Here is a tiny trained network, its code and every weight. The questions are about switching its units off for an input and a class, where a switched-off unit gives its printed mean instead of its output.

import numpy as np


def w(rows, s, z=0):
    codes = np.array(rows[::2]) - 128.0
    scale = np.full(codes.shape[1], s)
    scale[-1] = z or s
    return codes * scale


def norm(h):
    return h / np.sqrt((h * h).mean(-1, keepdims=True) + 1e-5)


def f(y):
    return y / 2 * (1 + np.tanh(0.7978845608 * (y + 0.044715 * y**3)))


def log_softmax(a):
    a = a - a.max(-1, keepdims=True)
    return a - np.log(np.exp(a).sum(-1, keepdims=True))


def net(x, mask):
    res = np.array(x, float).reshape(1, 3) / 4 @ E
    u = 0
    for l in range(4):
        y = f(norm(res) @ A[l][:, :-1].T + A[l][:, -1])
        res = res + np.where(mask[u : u + 6], y, B[l][:, -1]) @ B[l][:, :-1]
        u += 6
    return log_softmax(norm(res)[-1] @ U[:, :-1].T + U[:, -1])


A, B = {}, {}
E = w([
[1,50,165,100,118,168],'x0',
[85,205,135,204,98,174],'x1',
[148,134,187,201,179,121],'x2',
],0.0079)
A[0] = w([
[145,69,161,87,128,137,106],'0.n0',
[122,176,57,140,95,154,17],'0.n1',
[158,246,173,139,149,80,139],'0.n2',
[74,126,112,161,107,156,70],'0.n3',
[97,149,89,159,193,128,92],'0.n4',
[188,126,124,83,75,96,5],'0.n5',
],0.011,0.0026)
B[0] = w([
[108,209,110,128,187,127,199],'0.n0',
[154,184,74,70,125,54,182],'0.n1',
[224,56,38,171,150,177,253],'0.n2',
[164,176,165,133,98,129,198],'0.n3',
[103,108,155,156,133,189,139],'0.n4',
[103,216,209,3,129,210,184],'0.n5',
],0.0082,0.0046)
A[1] = w([
[255,170,149,89,112,167,238],'1.n0',
[144,181,114,76,51,87,30],'1.n1',
[219,124,161,189,130,116,6],'1.n2',
[59,138,147,134,61,156,80],'1.n3',
[137,128,97,55,91,148,90],'1.n4',
[79,147,200,163,56,166,43],'1.n5',
],0.0096,0.0013)
B[1] = w([
[146,72,235,155,110,128,254],'1.n0',
[40,68,24,80,107,255,192],'1.n1',
[142,184,95,201,36,199,185],'1.n2',
[134,150,160,203,99,50,191],'1.n3',
[158,166,84,153,115,115,193],'1.n4',
[153,114,231,141,40,75,205],'1.n5',
],0.0081,0.0061)
A[2] = w([
[135,83,191,135,254,88,63],'2.n0',
[212,104,187,190,159,165,203],'2.n1',
[183,45,60,93,84,143,185],'2.n2',
[65,91,147,176,108,86,81],'2.n3',
[165,105,156,130,165,13,4],'2.n4',
[217,135,91,220,180,167,169],'2.n5',
],0.0083,0.0017)
B[2] = w([
[133,86,70,48,95,235,181],'2.n0',
[124,156,86,184,155,128,254],'2.n1',
[84,112,184,152,154,117,210],'2.n2',
[181,137,163,11,149,137,175],'2.n3',
[107,123,109,61,97,128,138],'2.n4',
[137,191,179,155,179,132,238],'2.n5',
],0.011,0.0053)
A[3] = w([
[44,125,105,89,190,77,48],'3.n0',
[26,135,112,172,98,140,224],'3.n1',
[11,156,123,109,166,59,5],'3.n2',
[109,94,65,124,161,146,99],'3.n3',
[135,157,145,44,122,141,181],'3.n4',
[164,136,156,172,162,144,33],'3.n5',
],0.012,0.0023)
B[3] = w([
[197,194,163,254,121,180,172],'3.n0',
[139,129,60,126,175,8,190],'3.n1',
[183,168,84,187,137,176,154],'3.n2',
[100,174,169,117,80,41,170],'3.n3',
[166,21,176,130,211,178,255],'3.n4',
[108,220,29,171,69,179,203],'3.n5',
],0.0081,0.0058)
U = w([
[141,69,162,71,210,207,158],'0',
[64,167,50,117,121,80,5],'1',
[164,205,109,254,179,188,210],'2',
[100,139,234,150,91,74,95],'3',
],0.015,0.0028)

Each question gives the input, the list of numbers given to net, and the class t.
The units are the neurons (one row each of A and B). Each row of codes is followed by its name. A weight is (code - 128) times the scale printed after its matrix; where a second scale follows, it is the last column's (A, B and U).
mask holds one flag per neuron, layer by layer. A switched-off neuron (its flag False) gives its mean, the last column of its row in B, instead of its output. The means were averaged over made-up inputs and are rounded, as every weight is.
A unit's drop is (log p(t) with every unit on - log p(t) with that unit switched off) / (log p(t) with every unit on - log p(t) with every unit switched off).
The circuit of an input: a set's keep is (log p(t) with only the set's units on - log p(t) with every unit switched off) / (log p(t) with every unit on - log p(t) with every unit switched off). Starting from the 12 units with the biggest drops (on a tie, the unit counted first), units are removed one at a time, each time the one whose removal leaves the highest keep (on an exact tie, the one counted first), for as long as the keep stays at least 0.8.
units of the circuit, in order: the units of the circuit, biggest drop first
top k neurons: the k neurons with the biggest drops, biggest first
k most important neurons of layer l: the k neurons of layer l with the biggest drops, biggest first
drop of u: that unit's drop, to one decimal
input [-4,2,-5], class 0: 2 most important neurons of layer 0 => (0.n5; 0.n1)
input [1,-3,-7], class 2: units of the circuit, in order => (1.n4)
input [0,0,-3], class 1: units of the circuit, in order => (1.n1; 3.n1; 0.n2)
input [5,-1,-8], class 2: top 2 neurons => (3.n0; 3.n2)
input [-3,-4,0], class 0: top 2 neurons => (0.n5; 1.n2)
input [3,0,4], class 0: 2 most important neurons of layer 2 => (2.n3; 2.n4)
input [7,0,7], class 0: top 4 neurons => (2.n3; 1.n2; 2.n0; 1.n0)
input [5,7,-8], class 1: top 2 neurons => (0.n1; 1.n0)
input [1,-3,4], class 0: top 2 neurons => (0.n2; 2.n0)
input [8,1,-5], class 3: top 2 neurons => (0.n2; 1.n3)
input [7,0,-2], class 3: 2 most important neurons of layer 0 => (0.n2; 0.n3)
input [-8,3,-8], class 0: top 3 neurons => (0.n5; 0.n1; 1.n1)
input [4,1,-7], class 1: top 2 neurons => (2.n5; 3.n1)
input [5,6,-8], class 1: units of the circuit, in order => (3.n1)
input [4,6,6], class 3: top 2 neurons => (1.n5; 0.n2)
input [1,6,-3], class 1: top 2 neurons => (0.n1; 1.n1)
input [8,8,-8], class 3: 2 most important neurons of layer 2 => (2.n3; 2.n1)
input [8,-5,-8], class 2: 2 most important neurons of layer 3 => (3.n0; 3.n2)
input [0,7,-4], class 1: top 2 neurons => (0.n1; 1.n1)
input [1,1,-6], class 1: top neuron => (1.n1)
input [7,8,-5], class 3: drop of 1.n5 => 0.1
input [-1,-2,-6], class 0: drop of 0.n5 => 3.3
input [-5,-7,-1], class 0: drop of 0.n5 => 4.6
